(in the rows, 128 means zero)
[171 125 129 115 177 153 193 109 153 138  93 105  42 131  95 145  68 172
 126 108 116 113  54 177 129  80  80 172  52 155  44  90 119 131  78 137
 114] : dodak
[149 149 111 115 113 142 124 162  79 122 133 129 177 135 154 145 115 103
 158 125 145 151 169 105  97 123 149 111 196 116 137 138 162 136 126 151
 110] : tibuf
[122 164 103 133 140 131 137 133 156 141  99 119 102 132 145 118 134 148
 132  96 109 147 111 152 116 137 104 180 130 139 118 173 117 152 126 110
 132] : dodak
[147 132 106 132 105 114 119 127 168 102 129 161 105 118 100 113 128 136
 115 133 145 110 104 122 155 159  84  98  97 133 187 112 112 142 128 167
 124] : sur
[133 125 154 124 109 130 159  65 111 137 146 139 164  95 160 132 144 134
  88 125 161 108 149 105 150 173 128 143 116 131 116 160 133 108 121 156
 113] : tibuf
[119 113 128  83 155 142 135 176 110  94 124 126 119 134 148 138 116 128
 104 150 129 114 129 110 138 107 110 118 118 140 206 132 106 154 127  98
 143] : kimav
[138 112 151  87 170 148 171 101 121 107 137 131  94 123 112 160  96 114
  85 154 146 106 121 101 140 107  56  96  95 142 131  69 126 132 101 126
 116] : tibuf
[135 111 147 106 132 173 172  44 143 180 155 129 162  77 124 153 132 138
 102 104 143 120 128 115 172 119 150 116 109 120  65 138 164  68  62 195
 115] : tibuf
[119 148 152 108 132 121 121 120  91 117 145 126 201 125 156 141 156 105
 106 125 159 164 171  75  84 167  88 127 156 131 117 140 140 145 122 136
 130] : tibuf
[118 121 142 101 136 161 163 103 137 107 152 123 107 130 125 145 125 108
 124 155 126 132 126 108 146 144 110  85 113 129 144  94 126 116 113 124
 126] : Bip
[139 163 116 134  74 131 125 182 111  73 160 156 145 166 170 118 151 102
 131 117 172 161 127  57 122 182  79 128 151 143 231 108  91 194 141 167
  89] : voz
[154 122 102 105 157 157 164 129 144 133 112 132  90 107 147 153 108 131
  86 137 112 105  88 141 224  89 118 156 114 136 182 136 127 126  75 115
 124] : dodak
[120 120 154 100 107 110 143 140 128  82 125 113 137 158  87 121 129 158
 137 150 163 149  94 114  75 199  75 122  82 171 163 111  76 154 164 139
 122] : tozo
[129 114 137  85 170 108 112  80 140 148  99 119 134 105  78 151 127 136
  89 158 144 108 145 133 130  99  97 146  99 122 159 203  92 133 131  80
 165] : tibuv
[136 157 135 113 106 143 120 168 133 141 132  95 135 116 167  99 121 116
 143 108 101  81 137 141 171 101 169 157 174 101 159 196 128 104 113 124
 152] : tozo
[117 112 158 118 124 131 165  63 110 126 138 132 139  94 140 134 124 143
  93 147 156 117 147 109 130 174 107 109  94 140 114 119 124  98 130 141
 111] : tibuf
[147  94 165 107 107 112 143  95 117 120 114 115 136 111 120 146 143 128
 128 157 169 144 128 120 112 171 119 110  85 143 113 146 108 127 145 124
 107] : Zav
[102 127 134 133 130 173 166  60 189 152 143 161  79  88 107 108 103 123
  87 127  97  64  93 132 184  99 109  91  81  93 110 121 149  83  82 160
 158] : dazo
[114 130 102 128 111 129 127 186 126 101 117 113 123 136 126 100 107 149
 188 122 113 122 120 140 114 129 156 124 134 142 184 149 106 136 158 148
 124] : tozo
[ 56 146 115 117 126 146 133  81 189 126 141 156 134  88 135 126 165 116
  74 151 100 113 127 114 192 159 130 103 104 108 201 173 139  98 129 121
 173] : dazo
[171 115 113 120 121 116 128 105 170 138 104 111  86  93  96 119 117 160
 139 122 140  97  66 151 189 102 141 156  92 129 155 175 111 126 107 167
 104] : Zav
[101 124 139 117 144 111  97 105 175 142 114 112  93  78 110 121 154 118
 112 148 105 129 132 126 152 117 121 104 132 113 163 164 133 114 141  91
 153] : Zav
[197 137 140  80 155 116 119 115 135 149 110 113 124  98  83 155 110 149
 117 135 155 100 116 157 132  93  97 137  90 143  91 168 116 141  99 117
 141] : sur
[145 175 146 124  97 102  97 181 122 120 116  93 144 113 155 103 140  99
 148 136 126 117 148 107 135 105 159 159 199 100 180 198 126 146 168 103
 163] : voz
[112 130 102 140  87 123 144 120 168 111 126 141 137 135 109 124 139 134
 116 133 149 150 113 112 142 191 120 123 129 115 221 149 102 134 154 150
 130] : tibuv
[114  93 119 109 150  90  95 164 111 102  79 110  98 118  98 144 113  87
 160 176 117 140 158 143  98  83 130  81 136 121 167 133 138 137 175  65
 147] : Zav
[117 132 102 127 126 194 158 145 148 132 176 131 155 120 180 151 150 105
 110 100 104 141 113 118 217 146 169 114 146 112 170 129 163 118  80 165
 117] : volip
[142 167 108 123 132 102 118 155 126 115 112  97 124 104 148  90 117 150
 147 101 133 115 125 118 151 111 141 188 165 131 168 190 120 144 136 163
 118] : tibuf
[150  96 106  98 170 122 149 132  94  96  76 156  81 181  89 170  80 100
 122 166 140 118 117 149 107  87  43 112  83 149 169 101  95 171 121  77
 114] : dodak
[ 89  88 137 128 137 153 165  83 167 134 135 137 107 117  96 158 126 104
  98 152 122 139 136 127 129 139 111  63 100 108 141  84 138  91 135 112
 149] : tibuv
[130 115 145 120  83 185 147 139  93 132 185 151 202 150 175 155 157 104
 123 103 157 167 158  85  94 177 148  87 159 111 156 144 142 141  93 156
 107] : kimav
[212 148 124 117  86 145 133 164 104 150 159 104 190 139 162 165 151 115
 159  93 181 168 137 127 120 157 157 145 161 114  93 158 158 135  89 170
  98] : sur
[122 123 119 118 127 173 176  94 148 120 151 148 129 118 143 143 131 127
 115 135 115 113  98 114 201 146 128 111 104 130 164 118 132 113  92 160
 125] : Bip
[126 151 121 102  85 108  88 147  88 108 132 151 208 146 152 152 180  79
 133 132 158 173 181  80 110 155 127 120 179 123 218 201 113 171 148 110
 129] : voz
[108 132 147 107 120 108  92  94 140 112 133 144 159 133 120 129 164  75
  60 155 135  93 135 121 159 163  77 117 143  92 213 178 123 140 136  73
 166] : volip
[121 104 125 132 133 136 145 114 136 124  94 129  99 148  89 156 111 119
 152 141 122 177 101 150  77 135  89  87  91 141 107  84 139 130 143 127
 112] : Zav
[114 142 115 138 124 133 144 130 112 131 130 114 147  94 192  98 129 128
 152 101 116 115 173 114 139 135 171 133 156 120  92 158 148  99 137 162
 120] : tibuf
[173 131 120  90 112 173 159 184  98 126 156 113 139 122 201 121 116 139
 142 107 147  96 153 104 144 126 177 138 150 128 126 175 105 143 107 139
 104] : kimav
[116 116 164 151 103 142 164 144 153 119 137 107 138 111 146 121 134 100
 112 122 129 137 112 113 136 152 128 125 137 104 104  91 156 121 107 144
 145] : dodak
[136 116 134 108 111 148 158  78 143 140 132 130 123 127 104 158 128 107
  98 157 129 109 127 132 183 124 149  94  86 106 125 123 142  93  79 141
 146] : tipav
[ 80 110 130 120 142 151 179  90 127  88 119 166  91 169 102 145 112 113
 127 135 122 160 107 123  81 151  32  80  68 161 140  56 109 154 133 125
 115] : Bip
[173 123  78 109 169 150 114 158 142 128 122 139  70 108 133 131  88  84
 137 139  94  67 146 145 198  37 126  76 133 102 170 123 142 107  92 119
 136] : sur
[140 135 123 127 108 189 174 131 135 142 172 130 128 171 175 145 135 141
 109  70 145 147 108 120 118 169 110 154 114 128 103 112 130 135  77 166
  90] : kimav
[172 136 111  93 136 108 130 132 128  97 114 167  63 129 104 119  98 136
 113 137 157  65 100 104 161  81  50 138  88 152 200 133  69 177 125 124
 113] : voz
[107  77 161 104 171 119 162  46 173 132  99 140  69  97  47 154 117 142
  73 179 132 101  99 141 144 118  72 108  40 144 134 119 109 119 126  88
 160] : dodak
[157 127 122 101 111 118 109 120 147 128 134 124 136 128 111 158 147  99
 104 157 149 122 144 132 161 153 116  99 129 102 167 135 141 108 117 117
 142] : sur
[114 130  70 132 163 171 165 128 134 124 110 150  66 138 134 129  73 126
 162 105  73  99 117 161 166  66 116 115 109 131 144 121 126 129  96 130
 111] : Bip
[102  68 148  87 155 117 145  96 120 107 104 134  98 131  42 167 101  97
 112 187 126 127 122 155 126 110 104  39  91 129 160  85 138 106 149  80
 151] : volip
[140 145 170 120 153 114 151 136 135 126 106  86  88 107 117  96  98 134
 129 148 117  97 111 129 121  89 104 123  92 127  72 103 115 117 117 119
 162] : tipav
[109 137 124 141 114 125 125 104 169 158 106 102 133  92 129 125 155 145
 136 106 103 175 114 146 125 156 152 146 129 123 102 178 150 110 134 136
 133] : Zav
[158 152 108 166  49 154 148 104 158 161 165 121 170 150 171 143 187 139
 128  70 149 180 103 148 150 229 164 162 139 110  83 141 172 108  96 208
 100] : sur
[160 131 100 114 107  95 121 177  95  66 111 150 121 167 113 138 118 108
 146 157 166 135 116 100 101 131  86 123 128 149 218 117  96 195 177 118
 113] : voz
[122 134 137 113 141 103 111 156 108 105 114 124 171 127 136 136 155 110
 126 144 152 173 156 105  59 163  91 125 143 147 125 144 118 173 153  85
 145] : dodak
[ 97 154  73 150 122 145 113 129 152 136 114 139 139 154 142 134 133 112
 124 117 107 150 158 140 115 152 125 140 156 101 187 177 122 138 153 108
 139] : tibuv
[ 89 125 104 168 103 169 168 108 157 135 148 148 145 169 152 150 144 105
 113 106 127 178 134 119 110 202 100 102 126 105 139  84 136 113 127 149
 111] : tibuv
[146 120 124  95 163  81 108 126 131 116  91 134  98  81 125 112 122 124
 114 146 128  63 169 143 147  95  93 123  89 139 144 192  91 141 153  75
 154] : sur
[156 147 118 123 126 126 156 110 124 132  97 117  94 165  93 148  94 145
 141 129 131 128 101 170 102 115 109 142  74 138  80 109 122 130 105 137
 121] : tipav
[135  87 134  97 127 156 167 144  96 114 131 133 120 126 138 133  92 141
 146 134 141 107 155 120 105 122 150  85  96 137 116 125 104 124 123 132
 111] : kimav
[130 105 157  75 179 133 164 125 104  74 128 138  94 158  99 170 106 130
  70 175 159 126  79 121 128 151   4  92  48 171 164  38  92 165 117  85
 119] : volip
[150 154 111  83 108 142 114 183 104 108 139 104 164 150 189 148 154 127
 109 128 143 124 118 128 178 144 141 194 159 144 231 186 110 153 115 117
 115] : tozo
[122 152  90 101 178 122 116 114 134 132 107 138  83 146 131 125 126 126
 100 102 106  89 116 164 161  95  65 173 107 133 169 205 101 167 121  68
 140] : volip
[127 133 141  91 132 123 127 126 126 105 121 129 107 125 120 143 139  95
 104 164 136 136 139  99 120 112  90 109 125 137 181 133 112 148 161  85
 148] : voz
[111 154 122 115 145 100 136 104 176 126 108 104  77  90  90  84 120 180
 140 117 131 102  82 147 134 116 119 169  75 142 130 196 100 129 146 141
 150] : dazo
[115 138 126 155 141 157 138 171 167 131 128 104 114 106 151  97 101 108
 146 108  95 111 137 116 140  87 146 126 158  88 147 130 129 116 126 150
 146] : tibuv
[145 120 124 118 137 173 161 132 160 132 144 116 107  97 173 144 140 137
 105 115 124 133  78 111 205 128 119 135  94 136 130 104 135 123  72 170
 104] : Zav
[126 125 133  95 162 130 128  96 105 127 123 140 144 107 125 136 112 109
  97 130 130 112 158 102 131  99  84 111 126 128 126 136 132 124  97 130
 129] : tibuf
[110 120 169 116 110 123 123 101 133 114 142 119 159 138  98 137 144 103
  95 164 152 122 121 125 128 188  98  94 121 104 159 134 125 129 140 102
 151] : volip
[110 138 129 135 125 127 114 109 181 152 121 111 132  94 129 115 133 108
  96 132 104  80 146 134 193 114 154 139 156  69 186 198 124  93 122 108
 170] : tibuv
[ 71  98 146 101 138 116 122  93 119  90 141 172 140 120 130 142 158  91
  65 168 142 109 176 105 123 186  62  66  93 136 190 132 102 152 164  56
 144] : volip
[ 93 108 166 110 165 108 147  98 113  95 118 143 104  91 129 110 114 130
  95 153 139  91 159  95  97 129  58  97  85 152 114 101 106 141 159 110
 139] : tibuf
[169 155 103 146  91 129 120 167 148 111 147 121 129 119 179 113 159 129
 145  91 144 141  97 106 163 159 141 166 154 122 183 171 127 162 115 175
  90] : Zav
[137 105  97 119 157 151 160 138 143 129 114 102 115 120 132 147 109 138
 133 144 122 128 112 142 167 109 153 127 110 124 148 118 121 104 127 136
 127] : tibuv
[102  94 155 112 117 133 158  93 130 103 135 125 136 149  97 167 135 104
  88 176 160 185 138 103  92 201  79  62 102 126 161  59 114 103 147 111
 125] : tibuv
[117 133 101 105 138 125 132 175  83  73 109 143 143 158 145 158 106  89
 124 171 133 148 150 102 124 131  98  95 161 134 229  92 141 147 154 115
 122] : tibuf
[143 134 105 132  83 142 113 132 148 128 159 130 163 132 148 156 168  85
 124 137 136 150 157 125 170 183 168  86 160  93 176 137 166  97 118 149
 129] : sur
[206 102 111  78 193 134 154 142 118  92  97 111  52 128 100 151  59 137
 123 175 134  80  93 152 154  68  68 107  37 150 102  61 110 121 101 126
 129] : sur
[113 136 120 159 110 152 120 183 152 109 131 132 108  98 178  93 122  81
 152 104  91 130 130 105 137 104 125  89 167  96 158 112 150 138 120 144
 125] : Zav
[134 138 158  80 147 120 164 139 102  81 121 106 118 156 113 160 123 145
 106 178 174 163  86 117  82 168  61 135  71 169 132  93 107 162 150 106
 132] : dazo
[ 92 158 163 105 177  72  98 108 126 101  94 117 102 101 116  86 116 111
  71 148 112  85 152 103 114 103  25 141 132 122 157 154 108 145 148  66
 182] : tibuf
[139 132 133 119 141 121 114 121 167 171 112  81 108  69 127 119 144 136
 153 118 106 130 123 147 159  95 179 138 145 112 103 195 147  98 124 122
 141] : Zav
[126  47 146  80 173 152 187  80 121 128 108 155  63  95  84 132  62 158
 103 158 128  43 127 138 142  73 104  69  16 146  89 103  92 100 105 116
 140] : kimav
